Here is a tiny trained network, its code and every weight. The questions are about switching its units off for an input and a target symbol, where a switched-off unit gives its printed mean instead of its output.

import numpy as np


def w(rows, s, z=0):
    codes = np.array(rows[::2]) - 128.0
    scale = np.full(codes.shape[1], s)
    scale[-1] = z or s
    return codes * scale


def f(y):
    return y / 2 * (1 + np.tanh(0.7978845608 * (y + 0.044715 * y**3)))


def softmax(a):
    e = np.exp(a - a.max(-1, keepdims=True))
    return e / e.sum(-1, keepdims=True)


def log_softmax(a):
    a = a - a.max(-1, keepdims=True)
    return a - np.log(np.exp(a).sum(-1, keepdims=True))


def net(x, mask):
    ids = ['ΔΘΛΩβγζημξ'.index(c) for c in x.split()]
    T = len(ids)
    res = E[ids] + P[:T]
    u = 0
    for l in range(2):
        q, k, v = (res @ M[l].T for M in (Q, K, V))
        z = softmax(np.where(np.tri(T) > 0, q @ k.T / 4**0.5, -1e9)) @ v
        res = res + np.where(mask[u], z, O[l][:, -1]) @ O[l][:, :-1]
        u += 1
        y = f(res @ A[l][:, :-1].T + A[l][:, -1])
        res = res + np.where(mask[u : u + 12], y, B[l][:, -1]) @ B[l][:, :-1]
        u += 12
    return log_softmax(res[-1] @ U[:, :-1].T + U[:, -1])


Q, K, V, O, A, B = {}, {}, {}, {}, {}, {}
E = w([
[140,70,101,81,176,140,168,23,229],'Δ',
[105,140,83,97,148,208,25,202,134],'Θ',
[99,157,90,96,53,207,81,109,171],'Λ',
[81,78,221,140,165,81,195,76,90],'Ω',
[111,112,84,62,41,102,164,165,94],'β',
[135,58,162,110,103,214,230,177,154],'γ',
[203,118,187,116,105,49,52,138,175],'ζ',
[87,63,143,171,65,192,90,205,188],'η',
[172,137,119,49,175,187,153,191,137],'μ',
[67,72,150,141,158,121,81,122,1],'ξ',
],0.0093)
P = w([
[210,181,28,253,150,115,175,142,77],'0',
[162,113,75,183,144,124,128,142,121],'1',
[143,97,116,132,137,146,100,146,121],'2',
[117,79,141,97,135,140,89,135,129],'3',
[101,70,174,78,126,149,72,147,136],'4',
[65,65,193,63,127,146,65,127,143],'5',
[46,59,216,41,127,153,55,129,149],'6',
[43,39,228,28,129,160,41,119,147],'7',
],0.006)
Q[0] = w([
[135,88,132,37,93,185,83,142,173],'L0H1',
[149,79,197,72,73,78,66,139,121],'L0H1',
[99,57,143,98,128,179,101,168,101],'L0H1',
[160,251,60,236,115,104,171,189,108],'L0H1',
],0.011)
K[0] = w([
[75,77,210,64,137,104,98,111,97],'L0H1',
[52,78,152,21,147,178,123,102,154],'L0H1',
[136,109,190,2,101,106,111,82,154],'L0H1',
[164,158,66,246,163,113,173,100,115],'L0H1',
],0.0081)
V[0] = w([
[84,112,151,136,22,35,107,182,14],'L0H1',
[159,152,73,138,160,202,189,179,128],'L0H1',
[225,163,169,118,78,18,73,209,188],'L0H1',
[86,126,62,97,121,194,125,253,75],'L0H1',
],0.0064)
O[0] = w([
[149,123,70,142,245,148,190,206,175,180],'L0H1',
[180,150,180,164,130,160,116,27,123,10],'L0H1',
[119,3,64,112,144,153,145,128,23,251],'L0H1',
[119,121,152,136,240,166,89,49,207,87],'L0H1',
],0.006,0.0026)
A[0] = w([
[112,111,29,147,129,200,120,66,99,149],'L0N1',
[188,108,193,165,145,100,57,118,184,234],'L0N2',
[57,115,122,52,63,127,130,116,133,198],'L0N3',
[155,108,138,7,212,117,89,142,184,255],'L0N4',
[91,114,111,187,124,171,1,183,66,162],'L0N5',
[103,131,9,63,128,121,125,141,153,186],'L0N6',
[185,114,136,123,167,57,107,129,164,224],'L0N7',
[169,136,129,163,113,120,33,147,145,191],'L0N8',
[79,155,220,174,169,126,72,105,90,220],'L0N9',
[95,82,148,161,101,186,140,205,198,134],'L0N10',
[103,21,150,100,169,100,168,70,99,252],'L0N11',
[160,105,62,89,103,108,182,139,163,215],'L0N12',
],0.0065,0.0028)
B[0] = w([
[107,149,69,89,123,176,33,72,115,137],'L0N1',
[155,142,143,134,147,41,156,99,235,193],'L0N2',
[77,164,99,68,41,145,118,171,118,194],'L0N3',
[115,177,126,74,182,74,122,206,183,255],'L0N4',
[132,70,56,167,83,27,75,123,121,203],'L0N5',
[152,223,12,126,159,153,148,144,89,167],'L0N6',
[135,175,128,122,176,53,189,113,174,185],'L0N7',
[168,136,108,172,112,37,115,134,200,171],'L0N8',
[103,95,190,129,154,2,73,97,161,160],'L0N9',
[121,36,104,169,102,180,206,178,191,173],'L0N10',
[61,107,147,21,166,83,134,127,52,247],'L0N11',
[179,166,82,73,136,139,233,124,117,172],'L0N12',
],0.0054,0.0056)
Q[1] = w([
[132,103,116,195,70,181,168,163,160],'L1H1',
[57,140,100,129,126,210,104,111,34],'L1H1',
[29,2,108,36,157,50,115,196,168],'L1H1',
[117,46,192,188,132,144,112,93,57],'L1H1',
],0.0065)
K[1] = w([
[145,188,109,113,194,48,108,31,48],'L1H1',
[234,168,179,212,157,63,159,67,224],'L1H1',
[41,152,169,11,117,128,82,255,191],'L1H1',
[225,248,29,127,153,133,192,98,171],'L1H1',
],0.0047)
V[1] = w([
[69,1,169,123,152,133,137,153,73],'L1H1',
[121,54,65,248,31,206,114,132,191],'L1H1',
[75,72,159,213,147,53,31,105,120],'L1H1',
[119,205,36,125,153,163,23,95,39],'L1H1',
],0.0055)
O[1] = w([
[123,113,148,246,138,175,166,39,155,232],'L1H1',
[28,2,119,146,99,171,108,198,244,2],'L1H1',
[34,162,75,195,110,73,221,107,145,169],'L1H1',
[13,229,132,68,179,129,23,140,97,63],'L1H1',
],0.0068,0.0038)
A[1] = w([
[189,147,39,155,143,127,85,199,173,124],'L1N1',
[120,69,83,123,108,136,137,112,124,150],'L1N2',
[104,101,255,106,145,125,164,109,67,157],'L1N3',
[188,150,188,86,83,236,209,125,144,183],'L1N4',
[205,191,156,93,174,113,91,49,72,116],'L1N5',
[85,124,186,133,155,100,123,121,78,141],'L1N6',
[112,84,154,130,209,127,153,126,124,135],'L1N7',
[94,161,95,146,70,216,141,68,119,251],'L1N8',
[144,140,187,188,156,84,86,35,222,168],'L1N9',
[140,137,151,135,237,136,150,160,158,199],'L1N10',
[127,151,177,89,120,173,136,139,185,192],'L1N11',
[143,157,221,105,11,122,60,125,90,221],'L1N12',
],0.0068,0.0026)
B[1] = w([
[161,150,205,154,106,101,197,251,155,217],'L1N1',
[122,64,88,57,110,138,139,103,114,188],'L1N2',
[162,226,110,156,75,147,151,200,147,216],'L1N3',
[127,102,179,136,101,28,26,87,51,180],'L1N4',
[183,131,32,54,169,174,167,73,219,236],'L1N5',
[128,200,57,153,159,155,144,125,142,186],'L1N6',
[151,126,94,134,175,226,140,142,149,199],'L1N7',
[202,182,138,146,9,108,150,159,50,142],'L1N8',
[75,86,254,189,138,174,109,7,35,252],'L1N9',
[119,146,163,175,214,237,127,154,87,217],'L1N10',
[94,141,237,166,124,116,24,120,92,152],'L1N11',
[89,223,73,122,28,231,109,44,194,171],'L1N12',
],0.0048,0.0035)
U = w([
[106,182,141,121,28,124,68,109,137,174],'Δ',
[32,120,135,141,186,99,75,66,83,105],'Θ',
[57,161,148,120,144,112,48,203,173,3],'Λ',
[214,115,107,160,117,31,161,128,111,133],'Ω',
[192,137,152,104,201,228,66,163,153,99],'β',
[171,60,222,152,122,187,77,92,57,137],'γ',
[156,100,63,75,122,126,162,193,78,209],'ζ',
[96,46,100,148,129,181,160,119,202,70],'η',
[125,113,102,68,126,155,112,1,185,90],'μ',
[92,203,145,199,157,168,218,112,137,183],'ξ',
],0.0057,0.0029)

Each question gives the input, a string of symbols that net reads in full, and the target symbol t.
The units are the heads (4 rows each of Q, K, V and O) and the neurons (one row each of A and B). Each row of codes is followed by its name. A weight is (code - 128) times the scale printed after its matrix; where a second scale follows, it is the last column's (O, A, B and U).
mask holds one flag per unit, layer by layer, with each layer's heads first. A switched-off unit (its flag False) gives its mean, the last column of its rows in O or B, instead of its output. The means were averaged over made-up inputs and are rounded, as every weight is.
A unit's drop is (log p(t) with every unit on - log p(t) with that unit switched off) / (log p(t) with every unit on - log p(t) with every unit switched off).
The circuit of an input: a set's keep is (log p(t) with only the set's units on - log p(t) with every unit switched off) / (log p(t) with every unit on - log p(t) with every unit switched off). Starting from the 12 units with the biggest drops (on a tie, the unit counted first), units are removed one at a time, each time the one whose removal leaves the highest keep (on an exact tie, the one counted first), for as long as the keep stays at least 0.8.
units of the circuit, in order: the units of the circuit, biggest drop first
unit that matters most: the unit with the biggest drop
k most important neurons: the k neurons with the biggest drops, biggest first
k most important neurons of layer l: the k neurons of layer l with the biggest drops, biggest first
drop of u: that unit's drop, to one decimal
input β ζ ζ ζ γ η ξ, target η: units of the circuit, in order => [L1H1; L0N10; L0H1]
input ζ μ ξ Δ μ ξ η Ω, target η: units of the circuit, in order => [L1H1; L0N10; L0H1]
input η η β β β ξ, target β: unit that matters most => L0H1
input η ζ ζ Δ Δ Δ, target Δ: units of the circuit, in order => [L0H1; L0N3; L1N12]
input η ζ ζ μ ξ Ω η Δ, target η: units of the circuit, in order => [L1H1; L0N10]
input β ξ μ Δ ξ ζ γ Ω, target γ: 3 most important neurons => [L0N10; L1N9; L0N9]
input β ζ ξ Θ, target Λ: 2 most important neurons of layer 0 => [L0N4; L0N5]
input ζ ξ μ ζ ζ Ω, target ζ: 3 most important neurons of layer 0 => [L0N4; L0N11; L0N2]
input ζ ξ ξ ζ ζ ξ β, target ξ: units of the circuit, in order => [L0H1; L1H1; L0N11; L0N12]
input ζ ζ ξ Δ Δ ζ, target Δ: units of the circuit, in order => [L0H1; L1N12]
input ζ ζ ζ ζ β μ ξ Ω, target ξ: 2 most important neurons of layer 1 => [L1N3; L1N6]
input ζ Λ β γ, target β: units of the circuit, in order => [L0H1; L1H1; L1N10; L0N5]
input ζ Ω ξ η, target ξ: units of the circuit, in order => [L1H1; L0H1; L0N11; L0N10]
input β Δ ζ Δ Δ β η β, target η: units of the circuit, in order => [L1H1; L0N10]
input ζ β Δ Λ, target Δ: most important neuron => [L1N12]
input Θ ζ Θ η ζ γ ζ, target γ: 3 most important neurons => [L1N9; L0N10; L0N2]
input Ω γ β ζ ξ β μ ζ, target μ: 2 most important neurons => [L1N5; L1N12]
input ζ γ ζ ζ β ξ Ω, target ξ: 2 most important neurons => [L1N3; L0N11]
input Θ β γ Λ μ, target β: 3 most important neurons => [L0N4; L1N10; L0N5]
input Λ ζ γ γ, target γ: unit that matters most => L1N4
input γ Λ Δ Δ Ω, target Δ: 2 most important neurons of layer 1 => [L1N12; L1N3]
input γ ξ μ ζ η Ω Δ Δ, target Δ: 2 most important neurons of layer 0 => [L0N3; L0N5]
input η ξ ζ, target ξ: drop of L0N2 => 0.2
input Δ γ ζ Θ ξ, target Θ: drop of L0H1 => 0.7
input ξ Θ Θ, target Λ: 2 most important neurons of layer 0 => [L0N11; L0N4]
input ξ Δ Δ ξ Δ ξ ζ ξ, target ζ: drop of L0H1 => 0.4
input ζ Δ γ, target Δ: drop of L1N7 => 0.0
